Here is a tiny trained network, its code and every weight. The questions are about switching its units off for an input and a class, where a switched-off unit gives its printed mean instead of its output.

import numpy as np


def w(rows, s, z=0):
    codes = np.array(rows[::2]) - 128.0
    scale = np.full(codes.shape[1], s)
    scale[-1] = z or s
    return codes * scale


def norm(h):
    return h / np.sqrt((h * h).mean(-1, keepdims=True) + 1e-5)


def f(y):
    return np.maximum(y, 0)


def log_softmax(a):
    a = a - a.max(-1, keepdims=True)
    return a - np.log(np.exp(a).sum(-1, keepdims=True))


def net(x, mask):
    res = np.array(x, float).reshape(1, 5) / 4 @ E
    u = 0
    for l in range(2):
        y = f(norm(res) @ A[l][:, :-1].T + A[l][:, -1])
        res = res + np.where(mask[u : u + 14], y, B[l][:, -1]) @ B[l][:, :-1]
        u += 14
    return log_softmax(norm(res)[-1] @ U[:, :-1].T + U[:, -1])


A, B = {}, {}
E = w([
[128,179,189,34,177],'x0',
[144,80,92,122,193],'x1',
[75,211,196,204,181],'x2',
[255,151,131,152,116],'x3',
[113,46,215,84,153],'x4',
],0.0059)
A[0] = w([
[76,190,186,126,97,34],'0.n0',
[147,211,103,88,155,58],'0.n1',
[159,46,155,62,163,75],'0.n2',
[170,208,118,155,175,4],'0.n3',
[223,69,114,132,1,186],'0.n4',
[76,180,109,74,238,191],'0.n5',
[102,125,76,156,71,116],'0.n6',
[160,160,145,156,209,110],'0.n7',
[162,152,114,129,78,82],'0.n8',
[44,145,70,128,105,128],'0.n9',
[111,119,188,14,71,214],'0.n10',
[96,39,153,81,155,118],'0.n11',
[70,112,72,156,98,62],'0.n12',
[180,94,183,58,185,203],'0.n13',
],0.0087,0.0035)
B[0] = w([
[89,232,122,95,218,164],'0.n0',
[174,55,83,117,254,166],'0.n1',
[67,91,191,112,109,199],'0.n2',
[115,80,98,95,149,163],'0.n3',
[138,189,144,99,101,253],'0.n4',
[242,168,28,109,160,232],'0.n5',
[104,190,184,221,131,179],'0.n6',
[199,23,215,157,214,182],'0.n7',
[230,160,89,139,122,157],'0.n8',
[97,90,85,152,173,185],'0.n9',
[101,123,112,148,128,247],'0.n10',
[125,140,144,80,57,209],'0.n11',
[32,161,115,250,171,167],'0.n12',
[56,98,168,189,124,244],'0.n13',
],0.0065,0.0059)
A[1] = w([
[231,163,102,162,2,47],'1.n0',
[183,54,177,145,170,101],'1.n1',
[89,39,164,34,23,136],'1.n2',
[225,102,98,66,171,48],'1.n3',
[78,65,97,102,117,254],'1.n4',
[183,155,130,139,79,94],'1.n5',
[187,177,116,145,76,67],'1.n6',
[75,140,141,102,194,216],'1.n7',
[148,153,82,183,193,145],'1.n8',
[129,113,223,143,205,29],'1.n9',
[178,199,134,170,108,190],'1.n10',
[82,123,55,251,123,103],'1.n11',
[193,137,113,147,60,70],'1.n12',
[162,81,184,206,97,174],'1.n13',
],0.0095,0.0049)
B[1] = w([
[3,6,37,35,99,201],'1.n0',
[85,30,202,150,136,194],'1.n1',
[254,180,208,75,30,245],'1.n2',
[181,78,102,175,92,187],'1.n3',
[215,232,154,138,116,240],'1.n4',
[56,95,48,78,117,163],'1.n5',
[106,23,73,7,110,170],'1.n6',
[158,166,61,133,148,254],'1.n7',
[191,176,170,88,80,246],'1.n8',
[23,90,104,161,147,192],'1.n9',
[43,2,102,57,164,228],'1.n10',
[112,124,136,167,6,239],'1.n11',
[88,99,5,50,109,165],'1.n12',
[65,109,168,92,203,215],'1.n13',
],0.007,0.0059)
U = w([
[145,228,34,152,77,89],'0',
[83,65,165,155,215,187],'1',
[61,39,22,53,60,180],'2',
[77,220,88,117,229,117],'3',
[41,169,108,250,5,179],'4',
[190,104,78,122,196,182],'5',
[136,132,128,163,96,2],'6',
[188,180,213,65,7,185],'7',
],0.013,0.0064)

Each question gives the input, the list of numbers given to net, and the class t.
The units are the neurons (one row each of A and B). Each row of codes is followed by its name. A weight is (code - 128) times the scale printed after its matrix; where a second scale follows, it is the last column's (A, B and U).
mask holds one flag per neuron, layer by layer. A switched-off neuron (its flag False) gives its mean, the last column of its row in B, instead of its output. The means were averaged over made-up inputs and are rounded, as every weight is.
A unit's drop is (log p(t) with every unit on - log p(t) with that unit switched off) / (log p(t) with every unit on - log p(t) with every unit switched off).
The circuit of an input: a set's keep is (log p(t) with only the set's units on - log p(t) with every unit switched off) / (log p(t) with every unit on - log p(t) with every unit switched off). Starting from the 12 units with the biggest drops (on a tie, the unit counted first), units are removed one at a time, each time the one whose removal leaves the highest keep (on an exact tie, the one counted first), for as long as the keep stays at least 0.8.
circuit, biggest first: the units of the circuit, biggest drop first
most important unit: the unit with the biggest drop
top k neurons: the k neurons with the biggest drops, biggest first
k most important neurons of layer l: the k neurons of layer l with the biggest drops, biggest first
drop when u is switched off: that unit's drop, to one decimal
input [6,3,7,-1,-6], class 5: most important unit : 0.n5
input [-2,6,-1,-7,-5], class 4: circuit, biggest first : (1.n11; 0.n12)
input [4,-2,-1,-3,-3], class 3: top 2 neurons : (0.n0; 1.n2)
input [7,8,5,-6,-1], class 5: circuit, biggest first : (0.n5; 0.n7)
input [2,2,-1,1,-8], class 5: circuit, biggest first : (0.n1; 1.n0)
input [7,2,1,-2,8], class 7: top 2 neurons : (0.n11; 1.n2)
input [6,-7,3,-2,-6], class 3: top 2 neurons : (0.n0; 1.n2)
input [-5,3,7,6,-5], class 2: top 2 neurons : (0.n13; 1.n10)
input [2,-4,-8,-4,-3], class 7: top 3 neurons : (0.n5; 1.n2; 0.n9)
input [-3,2,4,-6,3], class 0: 2 most important neurons of layer 0 : (0.n13; 0.n5)
input [5,-3,5,-4,0], class 3: drop when 1.n2 is switched off : 0.1
input [7,-7,1,2,5], class 3: drop when 0.n0 is switched off : 0.2
input [0,-8,7,-6,-5], class 3: drop when 0.n13 is switched off : 0.2
input [4,1,0,5,-7], class 5: circuit, biggest first : (0.n1)
input [0,-8,7,-1,-6], class 3: 2 most important neurons of layer 1 : (1.n2; 1.n10)
